Below is a small trained network, with its code and all its weights. Each question gives an input and a target symbol and asks what happens when units are switched off, that is, made to give their printed mean instead of their output.

import numpy as np


def w(rows, s, z=0):
    codes = np.array(rows[::2]) - 128.0
    scale = np.full(codes.shape[1], s)
    scale[-1] = z or s
    return codes * scale


def f(y):
    return np.maximum(y, 0)


def softmax(a):
    e = np.exp(a - a.max(-1, keepdims=True))
    return e / e.sum(-1, keepdims=True)


def log_softmax(a):
    a = a - a.max(-1, keepdims=True)
    return a - np.log(np.exp(a).sum(-1, keepdims=True))


def net(x, mask):
    ids = ['βεζλφω'.index(c) for c in x.split()]
    T = len(ids)
    res = E[ids] + P[:T]
    u = 0
    for l in range(2):
        q, k, v = (res @ M[l].T for M in (Q, K, V))
        z = softmax(np.where(np.tri(T) > 0, q @ k.T / 3**0.5, -1e9)) @ v
        res = res + np.where(mask[u], z, O[l][:, -1]) @ O[l][:, :-1]
        u += 1
        y = f(res @ A[l][:, :-1].T + A[l][:, -1])
        res = res + np.where(mask[u : u + 4], y, B[l][:, -1]) @ B[l][:, :-1]
        u += 4
    return log_softmax(res[-1] @ U[:, :-1].T + U[:, -1])


Q, K, V, O, A, B = {}, {}, {}, {}, {}, {}
E = w([
[90,161,94,69,91,111,60],'β',
[88,179,134,215,138,122,148],'ε',
[208,231,118,224,249,88,146],'ζ',
[125,130,179,31,164,52,221],'λ',
[66,115,69,88,189,43,222],'φ',
[220,187,135,196,37,121,230],'ω',
],0.014)
P = w([
[60,39,177,137,84,175,6],'0',
[138,172,207,254,196,172,118],'1',
[84,95,134,60,144,160,32],'2',
[95,153,179,224,188,84,200],'3',
[138,122,89,66,153,151,66],'4',
[119,123,137,237,155,69,209],'5',
[203,89,55,119,165,185,97],'6',
],0.009)
Q[0] = w([
[150,147,48,141,248,137,114],'0.h1',
[129,64,70,54,86,224,90],'0.h1',
[165,90,133,177,75,171,141],'0.h1',
],0.011)
K[0] = w([
[242,38,2,69,154,133,140],'0.h1',
[80,93,251,96,174,186,44],'0.h1',
[114,58,203,249,104,32,105],'0.h1',
],0.007)
V[0] = w([
[123,131,22,109,94,224,183],'0.h1',
[161,213,210,172,189,174,1],'0.h1',
[62,186,183,168,92,241,198],'0.h1',
],0.0063)
O[0] = w([
[11,164,186,114,187,125,84,61],'0.h1',
[225,151,105,164,132,122,106,193],'0.h1',
[138,129,201,140,115,133,137,254],'0.h1',
],0.012,0.0033)
A[0] = w([
[65,90,67,37,136,249,85,8],'0.n1',
[45,254,129,162,125,146,124,237],'0.n2',
[139,144,104,167,127,107,221,205],'0.n3',
[208,153,75,152,124,192,45,146],'0.n4',
],0.0071,0.0011)
B[0] = w([
[132,144,184,111,186,154,8,152],'0.n1',
[162,62,90,211,140,85,254,175],'0.n2',
[187,112,95,92,125,51,144,254],'0.n3',
[124,179,203,122,209,92,102,237],'0.n4',
],0.009,0.0084)
Q[1] = w([
[135,146,145,125,100,154,156],'1.h1',
[98,168,123,175,62,151,177],'1.h1',
[170,142,101,227,116,83,254],'1.h1',
],0.0074)
K[1] = w([
[106,3,106,103,82,172,104],'1.h1',
[182,125,171,172,75,132,163],'1.h1',
[186,168,91,67,38,106,194],'1.h1',
],0.0069)
V[1] = w([
[116,119,105,49,177,2,13],'1.h1',
[206,168,138,175,3,137,204],'1.h1',
[135,118,85,50,61,74,94],'1.h1',
],0.0053)
O[1] = w([
[89,89,81,155,205,28,183,107],'1.h1',
[147,211,210,175,122,42,178,254],'1.h1',
[143,108,255,5,60,22,35,89],'1.h1',
],0.0075,0.0099)
A[1] = w([
[169,107,254,127,136,74,161,170],'1.n1',
[220,142,196,100,105,84,145,77],'1.n2',
[173,123,194,63,26,176,79,154],'1.n3',
[92,70,144,72,101,136,142,251],'1.n4',
],0.0093,0.0026)
B[1] = w([
[89,177,152,126,74,180,122,254],'1.n1',
[79,85,207,161,147,41,91,246],'1.n2',
[174,54,208,88,144,110,95,146],'1.n3',
[126,89,149,188,178,218,254,142],'1.n4',
],0.0094,0.028)
U = w([
[88,89,110,168,149,151,116,3],'β',
[85,109,97,98,137,108,41,192],'ε',
[148,78,125,110,105,79,61,139],'ζ',
[236,103,123,84,119,129,255,202],'λ',
[161,158,102,117,169,112,123,84],'φ',
[34,203,88,156,118,161,111,194],'ω',
],0.01,0.0046)

Each question gives the input, a string of symbols that net reads in full, and the target symbol t.
The units are the heads (3 rows each of Q, K, V and O) and the neurons (one row each of A and B). Each row of codes is followed by its name. A weight is (code - 128) times the scale printed after its matrix; where a second scale follows, it is the last column's (O, A, B and U).
mask holds one flag per unit, layer by layer, with each layer's heads first. A switched-off unit (its flag False) gives its mean, the last column of its rows in O or B, instead of its output. The means were averaged over made-up inputs and are rounded, as every weight is.
A unit's drop is (log p(t) with every unit on - log p(t) with that unit switched off) / (log p(t) with every unit on - log p(t) with every unit switched off).
The circuit of an input: a set's keep is (log p(t) with only the set's units on - log p(t) with every unit switched off) / (log p(t) with every unit on - log p(t) with every unit switched off). Starting from all 10 units, units are removed one at a time, each time the one whose removal leaves the highest keep (on an exact tie, the one counted first), for as long as the keep stays at least 0.8.
circuit, biggest first: the units of the circuit, biggest drop first
unit that matters most: the unit with the biggest drop
k most important neurons: the k neurons with the biggest drops, biggest first
top k neurons in layer l: the k neurons of layer l with the biggest drops, biggest first
drop when u is switched off: that unit's drop, to one decimal
input ω ω ω ω ω ω, target ω: circuit, biggest first	(0.h1, 1.n1)
input β ω ω ω ω, target ζ: top 3 neurons in layer 1	(1.n3, 1.n2, 1.n4)
input ζ ζ ε ζ ζ λ, target ζ: circuit, biggest first	(1.n2, 0.h1, 1.h1, 0.n3)
input ε ω ω ω ω ε β, target ε: circuit, biggest first	(1.h1, 0.n1, 0.h1)
input λ φ ζ ζ λ λ, target ζ: unit that matters most	1.h1
input ε ω ω φ λ, target λ: 2 most important neurons	(1.n2, 1.n1)
input ω λ ε φ λ ζ, target λ: circuit, biggest first	(0.n3, 0.h1)
input ω ω ζ ω φ ω β, target ε: 2 most important neurons	(0.n1, 1.n1)
input ω ζ ζ ζ φ β, target λ: circuit, biggest first	(1.n2, 1.n1, 1.h1)
input ω β ω ε λ ζ, target ζ: circuit, biggest first	(1.h1, 1.n4)
input λ ζ φ, target β: circuit, biggest first	(1.n4, 0.h1, 1.h1)
input λ ω ω ω, target ω: circuit, biggest first	(1.n1, 0.h1)
input ζ λ λ β φ ζ, target λ: circuit, biggest first	(0.n2, 1.n2, 0.h1)
input φ ζ ζ β, target φ: unit that matters most	1.n1
input ω ε λ φ λ, target λ: top 2 neurons in layer 1	(1.n2, 1.n4)
input λ ζ ε, target φ: 2 most important neurons	(1.n1, 1.n2)
input ζ ζ ζ β, target φ: circuit, biggest first	(0.h1, 1.h1, 0.n4, 1.n2)
input ζ ζ ζ ω ω ζ, target ω: 2 most important neurons	(1.n1, 1.n3)
input ω ω ω φ ω ω φ, target β: 2 most important neurons	(0.n1, 1.n4)
input ω ω β ω ζ, target φ: unit that matters most	0.h1
input λ β ω λ, target ω: drop when 1.n1 is switched off	0.5
input ζ ζ ζ ζ ζ φ, target λ: drop when 0.n4 is switched off	0.2
input λ ζ ζ, target φ: drop when 0.n4 is switched off	0.2
